Below are the code and all the weights of a small trained network. Each question names an input and a class and asks about switching units off, where a switched-off unit gives its printed mean instead of its output.

import numpy as np


def w(rows, s, z=0):
    codes = np.array(rows[::2]) - 128.0
    scale = np.full(codes.shape[1], s)
    scale[-1] = z or s
    return codes * scale


def norm(h):
    return h / np.sqrt((h * h).mean(-1, keepdims=True) + 1e-5)


def f(y):
    return np.maximum(y, 0)


def log_softmax(a):
    a = a - a.max(-1, keepdims=True)
    return a - np.log(np.exp(a).sum(-1, keepdims=True))


def net(x, mask):
    res = np.array(x, float).reshape(1, 8) / 4 @ E
    u = 0
    for l in range(3):
        y = f(norm(res) @ A[l][:, :-1].T + A[l][:, -1])
        res = res + np.where(mask[u : u + 7], y, B[l][:, -1]) @ B[l][:, :-1]
        u += 7
    return log_softmax(norm(res)[-1] @ U[:, :-1].T + U[:, -1])


A, B = {}, {}
E = w([
[137,18,146,141,131],'x0',
[5,229,221,141,148],'x1',
[138,95,141,124,238],'x2',
[155,173,134,124,224],'x3',
[120,85,4,143,165],'x4',
[214,190,114,202,167],'x5',
[127,41,131,12,123],'x6',
[85,94,183,245,103],'x7',
],0.0049)
A[0] = w([
[126,136,40,66,124,109],'0.n1',
[149,129,107,4,100,2],'0.n2',
[160,135,71,116,183,104],'0.n3',
[161,68,105,143,104,98],'0.n4',
[52,113,155,77,99,88],'0.n5',
[163,131,116,95,202,64],'0.n6',
[151,105,160,62,142,112],'0.n7',
],0.014,0.0041)
B[0] = w([
[99,132,52,89,80,254],'0.n1',
[218,89,164,39,6,234],'0.n2',
[121,168,114,103,204,239],'0.n3',
[114,37,98,178,115,225],'0.n4',
[85,134,172,68,198,217],'0.n5',
[176,112,84,167,214,222],'0.n6',
[152,127,166,87,167,209],'0.n7',
],0.014,0.0053)
A[1] = w([
[129,28,122,242,90,90],'1.n1',
[206,210,253,188,100,137],'1.n2',
[117,241,167,215,83,104],'1.n3',
[168,44,139,133,84,85],'1.n4',
[156,244,225,254,61,116],'1.n5',
[155,115,50,56,93,4],'1.n6',
[213,202,195,69,157,148],'1.n7',
],0.0084,0.0034)
B[1] = w([
[192,82,127,209,131,226],'1.n1',
[72,157,152,197,160,216],'1.n2',
[79,127,156,142,35,206],'1.n3',
[147,88,127,144,114,207],'1.n4',
[5,189,143,220,135,231],'1.n5',
[188,178,145,102,7,210],'1.n6',
[67,48,100,171,129,252],'1.n7',
],0.012,0.0044)
A[2] = w([
[185,66,127,119,118,152],'2.n1',
[207,138,205,104,201,153],'2.n2',
[111,175,22,148,72,94],'2.n3',
[14,188,86,46,145,113],'2.n4',
[132,234,202,210,171,145],'2.n5',
[115,28,80,185,97,104],'2.n6',
[121,220,4,108,101,4],'2.n7',
],0.011,0.0017)
B[2] = w([
[148,150,90,160,94,239],'2.n1',
[56,88,69,82,165,194],'2.n2',
[124,196,176,98,137,211],'2.n3',
[181,153,215,155,121,238],'2.n4',
[91,86,34,98,65,244],'2.n5',
[189,171,198,164,170,253],'2.n6',
[131,255,87,127,157,212],'2.n7',
],0.017,0.0053)
U = w([
[47,71,221,20,175,103],'0',
[211,85,115,25,27,188],'1',
[220,66,138,239,123,125],'2',
[153,242,96,92,141,105],'3',
[125,104,53,117,228,170],'4',
[2,140,150,220,67,184],'5',
[89,151,240,99,100,5],'6',
],0.012,0.0032)

Each question gives the input, the list of numbers given to net, and the class t.
The units are the neurons (one row each of A and B). Each row of codes is followed by its name. A weight is (code - 128) times the scale printed after its matrix; where a second scale follows, it is the last column's (A, B and U).
mask holds one flag per neuron, layer by layer. A switched-off neuron (its flag False) gives its mean, the last column of its row in B, instead of its output. The means were averaged over made-up inputs and are rounded, as every weight is.
A unit's drop is (log p(t) with every unit on - log p(t) with that unit switched off) / (log p(t) with every unit on - log p(t) with every unit switched off).
The circuit of an input: a set's keep is (log p(t) with only the set's units on - log p(t) with every unit switched off) / (log p(t) with every unit on - log p(t) with every unit switched off). Starting from the 12 units with the biggest drops (on a tie, the unit counted first), units are removed one at a time, each time the one whose removal leaves the highest keep (on an exact tie, the one counted first), for as long as the keep stays at least 0.8.
units of the circuit, in order: the units of the circuit, biggest drop first
k most important neurons: the k neurons with the biggest drops, biggest first
k most important neurons of layer l: the k neurons of layer l with the biggest drops, biggest first
drop of u: that unit's drop, to one decimal
input [7,-7,5,-4,-8,-5,-3,-4], class 2: units of the circuit, in order	(2.n6)
input [-2,-6,8,1,5,-7,-5,-8], class 3: 3 most important neurons	(0.n1; 2.n7; 0.n3)
input [-6,4,3,6,-4,2,7,-3], class 4: units of the circuit, in order	(0.n6; 1.n7)
input [0,3,-6,3,-6,1,3,-4], class 0: units of the circuit, in order	(0.n5; 0.n1; 2.n2)
input [8,-8,4,7,3,5,-8,-3], class 4: units of the circuit, in order	(0.n3; 2.n2)
input [-3,3,1,-7,-3,-8,-4,6], class 6: 2 most important neurons	(0.n5; 2.n4)
input [1,0,6,7,4,-7,6,-8], class 1: 2 most important neurons	(0.n2; 0.n1)
input [0,-8,-6,5,7,2,6,2], class 3: units of the circuit, in order	(0.n1; 2.n7)
input [-7,2,1,-7,5,-4,-4,-7], class 1: 2 most important neurons of layer 1	(1.n6; 1.n5)
input [-1,-3,-3,-6,-4,7,-2,1], class 5: 2 most important neurons	(1.n5; 0.n1)
input [4,-5,6,-7,1,-2,-1,-2], class 2: 2 most important neurons of layer 2	(2.n6; 2.n5)
input [3,5,1,1,-5,-7,-3,5], class 0: 2 most important neurons	(0.n5; 1.n5)
input [-5,-8,1,-7,-2,-7,0,5], class 2: 2 most important neurons	(0.n4; 2.n6)
input [1,8,5,-5,4,-5,-1,0], class 0: units of the circuit, in order	(0.n5)
input [1,-3,-8,-8,3,0,-7,7], class 2: 3 most important neurons	(1.n1; 0.n4; 2.n6)
input [-5,4,8,-2,5,-8,-1,1], class 6: 3 most important neurons of layer 2	(2.n4; 2.n5; 2.n2)
input [4,5,-7,-2,-1,1,2,-6], class 1: 2 most important neurons of layer 0	(0.n2; 0.n3)
input [-6,4,0,0,-7,2,3,-1], class 5: 3 most important neurons of layer 0	(0.n1; 0.n3; 0.n2)
input [-8,2,-1,-3,-5,-3,-8,-6], class 5: drop of 0.n1	0.1
input [8,-6,-1,-5,7,-6,7,7], class 2: units of the circuit, in order	(2.n6)
input [4,-7,-7,-4,1,-5,-1,8], class 2: drop of 2.n6	0.1
input [0,0,4,-6,4,-2,-3,3], class 2: drop of 0.n7	0.0
input [-5,-6,0,8,0,6,1,1], class 4: drop of 0.n6	0.2
input [-5,-3,-6,-6,0,-4,4,8], class 2: 2 most important neurons of layer 0	(0.n4; 0.n3)
